Below is a small trained network, with its code and all its weights. Each question gives an input and a target symbol and asks what happens when units are switched off, that is, made to give their printed mean instead of their output.

import numpy as np


def w(rows, s, z=0):
    codes = np.array(rows[::2]) - 128.0
    scale = np.full(codes.shape[1], s)
    scale[-1] = z or s
    return codes * scale


def norm(h):
    return h / np.sqrt((h * h).mean(-1, keepdims=True) + 1e-5)


def f(y):
    return y / 2 * (1 + np.tanh(0.7978845608 * (y + 0.044715 * y**3)))


def softmax(a):
    e = np.exp(a - a.max(-1, keepdims=True))
    return e / e.sum(-1, keepdims=True)


def log_softmax(a):
    a = a - a.max(-1, keepdims=True)
    return a - np.log(np.exp(a).sum(-1, keepdims=True))


def net(x, mask):
    ids = ['αεστφψω'.index(c) for c in x.split()]
    T = len(ids)
    res = E[ids] + P[:T]
    u = 0
    for l in range(2):
        q, k, v = (norm(res) @ M[l].T for M in (Q, K, V))
        z = softmax(np.where(np.tri(T) > 0, q @ k.T / 2**0.5, -1e9)) @ v
        res = res + np.where(mask[u], z, O[l][:, -1]) @ O[l][:, :-1]
        u += 1
        y = f(norm(res) @ A[l][:, :-1].T + A[l][:, -1])
        res = res + np.where(mask[u : u + 4], y, B[l][:, -1]) @ B[l][:, :-1]
        u += 4
    return log_softmax(norm(res)[-1] @ U[:, :-1].T + U[:, -1])


Q, K, V, O, A, B = {}, {}, {}, {}, {}, {}
E = w([
[247,210,142,142,103,117,124,157,138,115],'α',
[202,139,110,180,154,89,132,175,171,23],'ε',
[211,204,86,172,149,119,155,160,92,101],'σ',
[200,172,209,200,208,189,139,70,175,106],'τ',
[109,200,107,79,82,143,169,13,115,93],'φ',
[54,147,138,176,38,121,186,179,86,106],'ψ',
[76,98,63,146,130,254,85,162,106,122],'ω',
],0.0063)
P = w([
[222,88,155,226,41,66,23,98,76,53],'0',
[132,94,94,215,84,97,41,95,84,58],'1',
[130,113,93,206,76,145,68,68,123,94],'2',
[152,170,116,181,86,153,115,94,119,113],'3',
[156,192,108,165,73,162,153,105,150,120],'4',
[135,212,118,135,107,163,171,114,151,123],'5',
[127,202,128,108,117,167,194,121,170,89],'6',
[123,201,126,96,147,156,239,135,177,84],'7',
[124,193,156,46,168,144,234,155,180,78],'8',
[124,193,190,33,179,151,250,175,174,99],'9',
[96,192,227,1,220,139,249,206,177,98],'10',
],0.0048)
Q[0] = w([
[77,2,99,106,175,87,33,161,116,239],'L0H0',
[191,183,184,74,176,30,187,146,133,109],'L0H0',
],0.008)
K[0] = w([
[240,119,110,196,139,26,54,81,99,95],'L0H0',
[93,187,226,63,228,143,254,165,195,109],'L0H0',
],0.0051)
V[0] = w([
[98,148,200,112,82,3,170,29,132,156],'L0H0',
[168,117,196,99,246,174,62,16,199,140],'L0H0',
],0.0044)
O[0] = w([
[145,89,193,201,174,4,117,51,109,109,94],'L0H0',
[226,64,1,131,75,96,200,105,115,118,5],'L0H0',
],0.0058,0.0024)
A[0] = w([
[110,138,110,166,219,158,188,136,162,114,132],'L0N0',
[192,75,30,106,88,141,175,150,92,128,98],'L0N1',
[120,51,180,131,83,72,68,153,153,140,7],'L0N2',
[131,61,53,99,127,164,177,171,171,254,44],'L0N3',
],0.0059,0.002)
B[0] = w([
[184,111,157,121,81,127,83,148,117,140,250],'L0N0',
[103,145,221,201,135,171,195,134,124,182,171],'L0N1',
[207,69,152,143,151,77,112,89,203,164,88],'L0N2',
[70,186,153,50,254,157,151,184,146,193,130],'L0N3',
],0.006,0.0021)
Q[1] = w([
[202,180,175,160,144,155,136,154,122,76],'L1H0',
[2,119,111,79,149,144,91,129,91,127],'L1H0',
],0.0094)
K[1] = w([
[101,119,193,23,179,147,219,160,176,161],'L1H0',
[130,117,127,253,99,159,33,151,118,180],'L1H0',
],0.0058)
V[1] = w([
[143,125,157,195,154,159,149,230,156,113],'L1H0',
[2,122,103,92,122,113,142,84,94,81],'L1H0',
],0.0047)
O[1] = w([
[126,122,153,192,72,152,137,129,221,98,254],'L1H0',
[115,255,116,99,182,120,151,168,130,92,60],'L1H0',
],0.0057,0.00064)
A[1] = w([
[176,34,151,175,101,112,102,100,144,186,32],'L1N0',
[2,148,50,21,215,133,152,70,44,178,5],'L1N1',
[111,142,85,36,96,237,76,197,166,79,94],'L1N2',
[207,143,47,75,169,28,213,82,100,106,23],'L1N3',
],0.0066,0.0017)
B[1] = w([
[43,164,79,34,155,137,168,151,98,180,142],'L1N0',
[119,159,93,38,207,164,184,232,250,193,160],'L1N1',
[151,173,145,147,3,202,107,172,80,82,253],'L1N2',
[220,155,53,93,172,152,115,181,44,19,224],'L1N3',
],0.0056)
U = w([
[152,101,139,43,97,79,57,132,125,237,37],'α',
[112,65,78,130,106,85,115,150,236,87,5],'ε',
[161,97,173,235,47,120,74,72,45,68,213],'σ',
[127,73,100,206,163,140,232,125,154,202,87],'τ',
[160,129,61,86,199,95,141,115,65,63,88],'φ',
[38,179,218,150,213,106,102,107,180,150,90],'ψ',
[102,189,110,46,147,252,163,213,158,132,243],'ω',
],0.0035,0.0028)

Each question gives the input, a string of symbols that net reads in full, and the target symbol t.
The units are the heads (2 rows each of Q, K, V and O) and the neurons (one row each of A and B). Each row of codes is followed by its name. A weight is (code - 128) times the scale printed after its matrix; where a second scale follows, it is the last column's (O, A, B and U).
mask holds one flag per unit, layer by layer, with each layer's heads first. A switched-off unit (its flag False) gives its mean, the last column of its rows in O or B, instead of its output. The means were averaged over made-up inputs and are rounded, as every weight is.
A unit's drop is (log p(t) with every unit on - log p(t) with that unit switched off) / (log p(t) with every unit on - log p(t) with every unit switched off).
The circuit of an input: a set's keep is (log p(t) with only the set's units on - log p(t) with every unit switched off) / (log p(t) with every unit on - log p(t) with every unit switched off). Starting from all 10 units, units are removed one at a time, each time the one whose removal leaves the highest keep (on an exact tie, the one counted first), for as long as the keep stays at least 0.8.
circuit, biggest first: the units of the circuit, biggest drop first
k most important neurons: the k neurons with the biggest drops, biggest first
top k neurons in layer l: the k neurons of layer l with the biggest drops, biggest first
input φ ψ ψ φ φ α τ σ, target τ: circuit, biggest first	(L0H0 L0N1 L1N2)
input τ α ε τ τ φ τ φ, target φ: circuit, biggest first	(L0H0 L1N3)
input φ σ φ τ φ φ φ α, target φ: circuit, biggest first	(L0H0 L1H0 L1N3)
input ψ τ ψ φ τ, target ψ: circuit, biggest first	(L1N2 L1N3)
input α τ σ, target τ: top 3 neurons in layer 1	(L1N2 L1N0 L1N3)
input ω α ψ ε τ τ, target τ: 4 most important neurons	(L1N2 L1N0 L1N3 L0N1)
input φ ω α ψ α σ, target ψ: circuit, biggest first	(L0H0 L1N3)
input φ σ ε φ σ ω α ψ ε, target ψ: most important neuron	(L1N3)
input φ σ σ ε φ ε, target φ: top 2 neurons in layer 1	(L1N2 L1N3)
input ε ω φ ε τ φ σ, target φ: circuit, biggest first	(L0H0 L1H0 L1N2)
input ε φ φ α, target φ: circuit, biggest first	(L0H0 L1H0 L1N2)
input ε φ φ ω τ ψ τ, target ψ: circuit, biggest first	(L0H0 L1N2)
input ω ω φ ω ω ε τ σ τ, target τ: 2 most important neurons	(L0N1 L1N2)
input σ ψ φ, target ψ: top neuron in layer 1	(L1N2)
input α ψ φ φ φ φ α φ ω, target σ: 2 most important neurons	(L0N0 L1N2)
input ε σ α τ α, target τ: 2 most important neurons	(L0N1 L1N2)
input σ ε φ α σ φ φ α τ φ σ, target φ: 2 most important neurons	(L1N2 L1N3)
input ψ ψ α α ω ψ α σ, target ψ: 2 most important neurons	(L1N3 L1N2)
input φ ε τ α τ ω, target σ: 2 most important neurons	(L1N1 L1N2)
input ψ σ α α α σ τ ε, target τ: top neuron in layer 0	(L0N1)
input φ τ ψ, target ψ: 2 most important neurons	(L1N2 L1N3)
input σ σ ψ ε φ φ ψ ε φ τ, target φ: top 2 neurons in layer 1	(L1N2 L1N3)
input ω φ σ α τ τ ψ φ α ψ α, target ψ: top 2 neurons in layer 1	(L1N3 L1N2)
input α τ ω φ α τ τ φ, target φ: top 2 neurons in layer 1	(L1N3 L1N2)
